Here is a tiny trained network, its code and every weight. The questions are about switching its units off for an input and a target symbol, where a switched-off unit gives its printed mean instead of its output.

import numpy as np


def w(rows, s, z=0):
    codes = np.array(rows[::2]) - 128.0
    scale = np.full(codes.shape[1], s)
    scale[-1] = z or s
    return codes * scale


def norm(h):
    return h / np.sqrt((h * h).mean(-1, keepdims=True) + 1e-5)


def f(y):
    return y / 2 * (1 + np.tanh(0.7978845608 * (y + 0.044715 * y**3)))


def softmax(a):
    e = np.exp(a - a.max(-1, keepdims=True))
    return e / e.sum(-1, keepdims=True)


def log_softmax(a):
    a = a - a.max(-1, keepdims=True)
    return a - np.log(np.exp(a).sum(-1, keepdims=True))


def net(x, mask):
    ids = ['αβζπστφψ'.index(c) for c in x.split()]
    T = len(ids)
    res = E[ids] + P[:T]
    q, k, v = (norm(res) @ M[0].T for M in (Q, K, V))
    z = softmax(np.where(np.tri(T) > 0, q @ k.T / 4**0.5, -1e9)) @ v
    res = res + np.where(mask[0], z, O[0][:, -1]) @ O[0][:, :-1]
    y = f(norm(res) @ A[0][:, :-1].T + A[0][:, -1])
    res = res + np.where(mask[1:13], y, B[0][:, -1]) @ B[0][:, :-1]
    return log_softmax(norm(res)[-1] @ U[:, :-1].T + U[:, -1])


Q, K, V, O, A, B = {}, {}, {}, {}, {}, {}
E = w([
[40,113,134,91],'α',
[1,118,155,140],'β',
[166,134,65,37],'ζ',
[162,54,144,221],'π',
[139,240,144,96],'σ',
[203,247,143,187],'τ',
[108,117,33,125],'φ',
[93,131,204,93],'ψ',
],0.021)
P = w([
[189,1,118,115],'0',
[203,53,132,155],'1',
[194,106,140,179],'2',
[180,133,140,190],'3',
[159,132,139,185],'4',
[158,127,136,182],'5',
],0.0073)
Q[0] = w([
[130,42,168,109],'h0',
[141,44,82,140],'h0',
[51,175,63,50],'h0',
[106,255,188,123],'h0',
],0.0095)
K[0] = w([
[145,93,135,184],'h0',
[156,39,26,147],'h0',
[162,247,171,183],'h0',
[140,159,166,123],'h0',
],0.013)
V[0] = w([
[111,152,255,70],'h0',
[99,126,30,125],'h0',
[169,158,92,75],'h0',
[171,96,201,195],'h0',
],0.009)
O[0] = w([
[149,76,198,57,251],'h0',
[69,254,96,154,94],'h0',
[157,151,82,48,66],'h0',
[203,83,140,200,118],'h0',
],0.011,0.0019)
A[0] = w([
[76,62,88,84,119],'n0',
[148,114,105,40,121],'n1',
[117,212,141,67,194],'n2',
[208,192,163,176,38],'n3',
[172,118,201,59,155],'n4',
[182,101,199,84,83],'n5',
[159,191,61,133,253],'n6',
[109,89,68,63,46],'n7',
[80,84,142,235,117],'n8',
[112,149,5,205,61],'n9',
[86,171,157,165,115],'n10',
[88,196,38,173,35],'n11',
],0.013,0.0045)
B[0] = w([
[178,185,190,107,222],'n0',
[138,246,148,176,191],'n1',
[200,147,37,231,216],'n2',
[146,118,206,47,156],'n3',
[53,125,132,198,238],'n4',
[15,112,43,238,199],'n5',
[159,18,165,46,208],'n6',
[164,221,173,127,157],'n7',
[227,141,44,70,254],'n8',
[2,40,91,165,181],'n9',
[190,113,103,30,162],'n10',
[58,55,48,18,174],'n11',
],0.008,0.006)
U = w([
[69,218,216,130,105],'α',
[94,54,204,5,6],'β',
[126,206,95,80,105],'ζ',
[184,50,80,173,159],'π',
[93,187,93,244,124],'σ',
[218,118,210,137,92],'τ',
[52,104,59,104,148],'φ',
[84,57,159,204,254],'ψ',
],0.014,0.0066)

Each question gives the input, a string of symbols that net reads in full, and the target symbol t.
The units are the heads (4 rows each of Q, K, V and O) and the neurons (one row each of A and B). Each row of codes is followed by its name. A weight is (code - 128) times the scale printed after its matrix; where a second scale follows, it is the last column's (O, A, B and U).
mask holds one flag per unit, heads first, then neurons. A switched-off unit (its flag False) gives its mean, the last column of its rows in O or B, instead of its output. The means were averaged over made-up inputs and are rounded, as every weight is.
A unit's drop is (log p(t) with every unit on - log p(t) with that unit switched off) / (log p(t) with every unit on - log p(t) with every unit switched off).
The circuit of an input: a set's keep is (log p(t) with only the set's units on - log p(t) with every unit switched off) / (log p(t) with every unit on - log p(t) with every unit switched off). Starting from the 12 units with the biggest drops (on a tie, the unit counted first), units are removed one at a time, each time the one whose removal leaves the highest keep (on an exact tie, the one counted first), for as long as the keep stays at least 0.8.
circuit, biggest first: the units of the circuit, biggest drop first
unit that matters most: the unit with the biggest drop
k most important neurons: the k neurons with the biggest drops, biggest first
drop when u is switched off: that unit's drop, to one decimal
input φ π π, target φ: circuit, biggest first => h0; n11
input α π π ψ α, target ψ: circuit, biggest first => h0; n5
input α π β, target π: unit that matters most => n8
input ψ α α, target ψ: circuit, biggest first => h0; n5; n4
input β ψ τ β α α, target β: 3 most important neurons => n2; n1; n0
input α ζ α α, target ζ: circuit, biggest first => h0; n5; n9
input α σ ζ ψ σ τ, target ψ: 4 most important neurons => n5; n8; n4; n0
input β β ζ β, target ζ: 3 most important neurons => n8; n6; n9
input ψ ψ ψ τ, target ψ: circuit, biggest first => h0; n5; n4
input α ψ β β β β, target β: 2 most important neurons => n2; n8
input ψ α π ζ α σ, target σ: 2 most important neurons => n2; n4
input ψ β β α α, target β: drop when n6 is switched off => -0.1
input β ψ π τ α ζ, target τ: drop when n2 is switched off => 0.1
input ψ π α σ, target σ: drop when n3 is switched off => 0.0
input σ ζ ζ, target ζ: circuit, biggest first => n1
